Below is a small trained network, with its code and all its weights. Each question gives an input and a target symbol and asks what happens when units are switched off, that is, made to give their printed mean instead of their output.

import numpy as np


def w(rows, s, z=0):
    codes = np.array(rows[::2]) - 128.0
    scale = np.full(codes.shape[1], s)
    scale[-1] = z or s
    return codes * scale


def f(y):
    return np.maximum(y, 0)


def softmax(a):
    e = np.exp(a - a.max(-1, keepdims=True))
    return e / e.sum(-1, keepdims=True)


def log_softmax(a):
    a = a - a.max(-1, keepdims=True)
    return a - np.log(np.exp(a).sum(-1, keepdims=True))


def net(x, mask):
    ids = ['γδεζηθλπ'.index(c) for c in x.split()]
    T = len(ids)
    res = E[ids] + P[:T]
    u = 0
    for l in range(2):
        q, k, v = (res @ M[l].T for M in (Q, K, V))
        z = softmax(np.where(np.tri(T) > 0, q @ k.T / 4**0.5, -1e9)) @ v
        res = res + np.where(mask[u], z, O[l][:, -1]) @ O[l][:, :-1]
        u += 1
        y = f(res @ A[l][:, :-1].T + A[l][:, -1])
        res = res + np.where(mask[u : u + 16], y, B[l][:, -1]) @ B[l][:, :-1]
        u += 16
    return log_softmax(res[-1] @ U[:, :-1].T + U[:, -1])


Q, K, V, O, A, B = {}, {}, {}, {}, {}, {}
E = w([
[52,50,110],'γ',
[66,184,136],'δ',
[168,57,164],'ε',
[92,90,158],'ζ',
[30,108,103],'η',
[80,155,3],'θ',
[100,63,108],'λ',
[88,80,136],'π',
],0.0065)
P = w([
[31,37,148],'0',
[103,40,78],'1',
[130,1,63],'2',
[109,24,75],'3',
[93,18,72],'4',
[70,30,62],'5',
[57,38,81],'6',
[51,35,66],'7',
],0.0025)
Q[0] = w([
[2,14,140],'L0H0',
[132,135,131],'L0H0',
[24,55,122],'L0H0',
[117,127,120],'L0H0',
],0.017)
K[0] = w([
[122,134,4],'L0H0',
[130,129,147],'L0H0',
[111,119,23],'L0H0',
[119,121,115],'L0H0',
],0.023)
V[0] = w([
[131,197,254],'L0H0',
[127,165,76],'L0H0',
[127,110,111],'L0H0',
[131,64,225],'L0H0',
],0.0092)
O[0] = w([
[20,166,254,3],'L0H0',
[135,189,84,160],'L0H0',
[146,110,115,148],'L0H0',
[113,26,208,66],'L0H0',
],0.0099,0.0069)
A[0] = w([
[142,182,132,227],'L0N0',
[105,166,89,91],'L0N1',
[74,109,134,76],'L0N2',
[60,209,168,156],'L0N3',
[138,141,153,101],'L0N4',
[173,111,81,253],'L0N5',
[56,203,161,158],'L0N6',
[111,150,148,143],'L0N7',
[116,107,171,91],'L0N8',
[1,35,95,150],'L0N9',
[100,177,62,25],'L0N10',
[195,133,57,215],'L0N11',
[103,104,214,74],'L0N12',
[76,180,145,133],'L0N13',
[26,122,117,120],'L0N14',
[98,45,153,176],'L0N15',
],0.0066,0.0021)
B[0] = w([
[89,93,153,146],'L0N0',
[165,104,155,158],'L0N1',
[141,162,99,129],'L0N2',
[171,100,213,129],'L0N3',
[132,110,124,128],'L0N4',
[41,119,185,224],'L0N5',
[166,109,214,129],'L0N6',
[145,115,133,128],'L0N7',
[169,180,112,130],'L0N8',
[168,47,6,145],'L0N9',
[204,100,171,177],'L0N10',
[30,137,171,252],'L0N11',
[183,153,55,131],'L0N12',
[156,108,177,128],'L0N13',
[142,187,78,131],'L0N14',
[197,88,122,141],'L0N15',
],0.016,0.011)
Q[1] = w([
[165,38,138],'L1H0',
[190,125,153],'L1H0',
[209,120,158],'L1H0',
[10,4,92],'L1H0',
],0.014)
K[1] = w([
[126,86,56],'L1H0',
[64,94,113],'L1H0',
[55,86,108],'L1H0',
[247,137,46],'L1H0',
],0.013)
V[1] = w([
[118,71,254],'L1H0',
[191,74,154],'L1H0',
[185,73,164],'L1H0',
[77,165,120],'L1H0',
],0.0099)
O[1] = w([
[137,254,15,57],'L1H0',
[188,196,134,255],'L1H0',
[187,204,125,237],'L1H0',
[78,81,114,21],'L1H0',
],0.01,0.0056)
A[1] = w([
[93,245,92,113],'L1N0',
[109,72,178,114],'L1N1',
[182,81,64,88],'L1N2',
[89,121,152,109],'L1N3',
[227,236,115,101],'L1N4',
[143,79,150,138],'L1N5',
[105,208,23,142],'L1N6',
[240,115,254,91],'L1N7',
[202,74,83,254],'L1N8',
[61,184,196,131],'L1N9',
[186,111,105,155],'L1N10',
[136,126,110,135],'L1N11',
[91,54,93,144],'L1N12',
[198,118,209,99],'L1N13',
[129,154,199,158],'L1N14',
[152,81,56,112],'L1N15',
],0.006,0.0063)
B[1] = w([
[117,141,196,189],'L1N0',
[171,142,155,197],'L1N1',
[109,73,152,151],'L1N2',
[130,101,109,180],'L1N3',
[200,132,222,212],'L1N4',
[144,142,155,170],'L1N5',
[70,104,140,186],'L1N6',
[159,32,58,254],'L1N7',
[86,254,91,196],'L1N8',
[107,75,131,248],'L1N9',
[94,141,96,164],'L1N10',
[119,126,125,133],'L1N11',
[99,109,182,216],'L1N12',
[152,66,90,206],'L1N13',
[114,170,172,208],'L1N14',
[93,105,157,144],'L1N15',
],0.023,0.0075)
U = w([
[218,156,195,28],'γ',
[144,103,89,146],'δ',
[179,35,86,3],'ε',
[90,46,241,185],'ζ',
[127,138,104,159],'η',
[7,101,106,62],'θ',
[93,252,146,240],'λ',
[105,249,176,123],'π',
],0.0031)

Each question gives the input, a string of symbols that net reads in full, and the target symbol t.
The units are the heads (4 rows each of Q, K, V and O) and the neurons (one row each of A and B). Each row of codes is followed by its name. A weight is (code - 128) times the scale printed after its matrix; where a second scale follows, it is the last column's (O, A, B and U).
mask holds one flag per unit, layer by layer, with each layer's heads first. A switched-off unit (its flag False) gives its mean, the last column of its rows in O or B, instead of its output. The means were averaged over made-up inputs and are rounded, as every weight is.
A unit's drop is (log p(t) with every unit on - log p(t) with that unit switched off) / (log p(t) with every unit on - log p(t) with every unit switched off).
The circuit of an input: a set's keep is (log p(t) with only the set's units on - log p(t) with every unit switched off) / (log p(t) with every unit on - log p(t) with every unit switched off). Starting from the 12 units with the biggest drops (on a tie, the unit counted first), units are removed one at a time, each time the one whose removal leaves the highest keep (on an exact tie, the one counted first), for as long as the keep stays at least 0.8.
circuit, biggest first: the units of the circuit, biggest drop first
unit that matters most: the unit with the biggest drop
top k neurons: the k neurons with the biggest drops, biggest first
k most important neurons of layer l: the k neurons of layer l with the biggest drops, biggest first
input ζ θ δ ε θ, target ε: top 4 neurons => L0N9, L0N11, L0N5, L0N10
input ζ θ ε γ, target ε: unit that matters most => L0H0
input λ ε λ η ε ε δ, target λ: top 2 neurons => L0N11, L0N10
input ε ε θ δ, target γ: top 3 neurons => L0N11, L0N15, L1N4
input ε δ ε θ, target γ: top 3 neurons => L0N15, L0N11, L1N4
input ε ζ π θ λ ζ, target γ: circuit, biggest first => L0H0, L1H0, L0N11, L1N4
input ε ε ζ η, target γ: 3 most important neurons of layer 0 => L0N11, L0N15, L0N5
input δ ζ η, target λ: top 3 neurons => L0N11, L1N8, L1N7
input θ γ θ λ, target θ: circuit, biggest first => L1H0, L1N4
input ε θ γ, target γ: circuit, biggest first => L0H0, L1H0, L0N11, L1N4
input λ η ε ε η, target λ: circuit, biggest first => L0H0, L1N7, L1H0
input ε ε ε, target ε: circuit, biggest first => L0H0, L1N7, L0N11, L0N15
input ε η η θ ε θ θ ε, target γ: 3 most important neurons of layer 0 => L0N15, L0N11, L0N9
input ε γ δ, target γ: top 2 neurons => L0N11, L1N4
input ε η θ π η, target γ: 4 most important neurons of layer 0 => L0N15, L0N11, L0N9, L0N5
input ζ θ η η θ ε, target ε: top 4 neurons => L0N11, L0N9, L0N5, L1N7
input ε ζ θ θ ε θ λ π, target γ: 3 most important neurons of layer 0 => L0N15, L0N11, L0N9
input ε π γ π ζ, target γ: top 3 neurons => L0N11, L1N4, L0N15
input ζ λ θ, target ε: top 4 neurons => L0N9, L0N11, L0N5, L1N7
input ζ ε δ, target ε: top 2 neurons => L0N11, L0N9
